Below are the code and all the weights of a small trained network. Each question names an input and a class and asks about switching units off, where a switched-off unit gives its printed mean instead of its output.

import numpy as np


def w(rows, s, z=0):
    codes = np.array(rows[::2]) - 128.0
    scale = np.full(codes.shape[1], s)
    scale[-1] = z or s
    return codes * scale


def norm(h):
    return h / np.sqrt((h * h).mean(-1, keepdims=True) + 1e-5)


def f(y):
    return np.maximum(y, 0)


def log_softmax(a):
    a = a - a.max(-1, keepdims=True)
    return a - np.log(np.exp(a).sum(-1, keepdims=True))


def net(x, mask):
    res = np.array(x, float).reshape(1, 5) / 4 @ E
    u = 0
    for l in range(4):
        y = f(norm(res) @ A[l][:, :-1].T + A[l][:, -1])
        res = res + np.where(mask[u : u + 3], y, B[l][:, -1]) @ B[l][:, :-1]
        u += 3
    return log_softmax(norm(res)[-1] @ U[:, :-1].T + U[:, -1])


A, B = {}, {}
E = w([
[155,49,88,186,84,141,178,122,77],'x0',
[135,116,237,164,124,2,75,79,52],'x1',
[94,145,184,141,3,195,73,160,85],'x2',
[180,180,201,194,120,139,226,129,166],'x3',
[123,81,176,95,133,185,158,44,169],'x4',
],0.0043)
A[0] = w([
[148,239,181,6,183,114,62,132,188,72],'0.n0',
[119,161,30,126,192,112,174,100,162,98],'0.n1',
[151,58,199,29,109,177,157,2,199,2],'0.n2',
],0.0053,0.0048)
B[0] = w([
[2,155,95,180,153,176,231,99,57,252],'0.n0',
[219,159,172,61,98,150,115,94,118,234],'0.n1',
[178,81,169,203,213,200,60,254,66,229],'0.n2',
],0.007,0.0028)
A[1] = w([
[155,111,161,95,195,67,139,67,131,51],'1.n0',
[190,2,78,159,87,127,202,115,57,2],'1.n1',
[51,69,94,33,185,137,19,92,135,50],'1.n2',
],0.0068,0.0038)
B[1] = w([
[217,169,117,71,100,144,70,63,171,195],'1.n0',
[2,218,117,117,196,178,192,115,88,247],'1.n1',
[183,44,84,162,51,100,239,142,66,252],'1.n2',
],0.0071,0.0031)
A[2] = w([
[139,178,223,190,143,115,197,165,254,13],'2.n0',
[126,115,44,96,113,202,161,167,233,5],'2.n1',
[157,211,65,148,151,77,115,219,107,4],'2.n2',
],0.0073,0.0019)
B[2] = w([
[129,4,2,160,28,132,210,155,50,232],'2.n0',
[90,107,219,214,126,6,65,30,115,254],'2.n1',
[194,45,208,142,227,233,75,161,128,222],'2.n2',
],0.0067,0.0035)
A[3] = w([
[92,158,173,140,2,163,113,121,98,85],'3.n0',
[118,86,157,232,124,128,153,44,127,170],'3.n1',
[125,144,159,81,18,191,95,171,131,4],'3.n2',
],0.0068,0.0038)
B[3] = w([
[195,142,58,78,246,106,184,59,220,198],'3.n0',
[114,196,143,84,112,64,36,190,138,254],'3.n1',
[214,160,45,92,213,253,128,68,253,147],'3.n2',
],0.0057,0.0077)
U = w([
[142,35,31,179,22,87,218,140,37,191],'0',
[22,222,106,141,225,144,187,103,56,140],'1',
[199,56,217,174,217,202,39,194,62,159],'2',
[124,131,192,161,93,1,48,52,140,190],'3',
[233,155,75,38,197,140,143,35,208,125],'4',
[105,132,169,74,115,110,108,217,117,84],'5',
[70,82,238,12,32,162,159,225,234,1],'6',
],0.0099,0.0085)

Each question gives the input, the list of numbers given to net, and the class t.
The units are the neurons (one row each of A and B). Each row of codes is followed by its name. A weight is (code - 128) times the scale printed after its matrix; where a second scale follows, it is the last column's (A, B and U).
mask holds one flag per neuron, layer by layer. A switched-off neuron (its flag False) gives its mean, the last column of its row in B, instead of its output. The means were averaged over made-up inputs and are rounded, as every weight is.
A unit's drop is (log p(t) with every unit on - log p(t) with that unit switched off) / (log p(t) with every unit on - log p(t) with every unit switched off).
The circuit of an input: a set's keep is (log p(t) with only the set's units on - log p(t) with every unit switched off) / (log p(t) with every unit on - log p(t) with every unit switched off). Starting from all 12 units, units are removed one at a time, each time the one whose removal leaves the highest keep (on an exact tie, the one counted first), for as long as the keep stays at least 0.8.
circuit, biggest first: the units of the circuit, biggest drop first
top k neurons: the k neurons with the biggest drops, biggest first
top k neurons in layer l: the k neurons of layer l with the biggest drops, biggest first
drop of u: that unit's drop, to one decimal
input [3,0,5,-4,3], class 4: top 2 neurons in layer 3 => 3.n0, 3.n2
input [-4,-7,3,4,2], class 3: circuit, biggest first => 2.n1
input [-7,7,2,2,-5], class 1: top 2 neurons => 0.n0, 2.n1
input [-6,4,-4,1,-7], class 2: top 3 neurons => 2.n2, 1.n1, 3.n0
input [8,2,8,-2,1], class 1: top 3 neurons => 1.n1, 0.n1, 1.n0
input [2,6,8,4,1], class 4: circuit, biggest first => 3.n0, 2.n1
input [4,-5,0,2,-3], class 3: top 2 neurons => 2.n1, 0.n0
input [5,1,3,4,-4], class 1: top 2 neurons => 1.n1, 0.n2
input [-2,-3,5,3,3], class 4: top 2 neurons => 3.n0, 2.n2
input [-4,6,-3,6,3], class 0: top 2 neurons => 2.n0, 2.n1
input [0,0,-6,5,-6], class 2: top 4 neurons => 2.n2, 3.n0, 3.n2, 1.n2
input [-3,5,-3,-1,5], class 2: top 2 neurons => 0.n2, 2.n1
input [7,-8,-1,-2,2], class 3: top 3 neurons => 2.n1, 0.n0, 3.n1
input [-7,-5,5,-7,-5], class 0: top neuron in layer 3 => 3.n1
input [0,4,1,5,-6], class 2: top 2 neurons => 2.n2, 1.n2
input [3,-2,1,-6,-7], class 2: top 2 neurons in layer 2 => 2.n2, 2.n0
input [4,-5,-2,1,-2], class 3: top 3 neurons => 2.n1, 0.n0, 0.n1
input [6,-8,7,2,3], class 3: circuit, biggest first => 2.n1, 3.n1
input [-8,5,-6,-6,-4], class 1: top 2 neurons => 0.n0, 2.n0
input [4,-6,-4,-4,-6], class 2: circuit, biggest first => 2.n2
input [-8,7,0,-6,-7], class 1: top 2 neurons => 0.n0, 0.n2
input [-3,-1,2,-4,3], class 0: top 2 neurons in layer 1 => 1.n2, 1.n1
input [8,2,2,-4,-8], class 1: top 2 neurons => 1.n1, 0.n2
input [-6,2,8,2,1], class 4: top 2 neurons in layer 3 => 3.n0, 3.n2
input [-1,-2,-3,4,-5], class 2: drop of 3.n0 => 0.1
input [1,-3,4,5,7], class 2: drop of 0.n2 => 5.8
input [0,5,-8,-3,-3], class 4: circuit, biggest first => 1.n0
input [-5,4,-5,-8,3], class 0: drop of 1.n2 => 0.8
input [8,4,3,-3,5], class 1: drop of 1.n1 => 0.9
input [-4,6,-7,7,-5], class 0: top 2 neurons in layer 0 => 0.n0, 0.n2
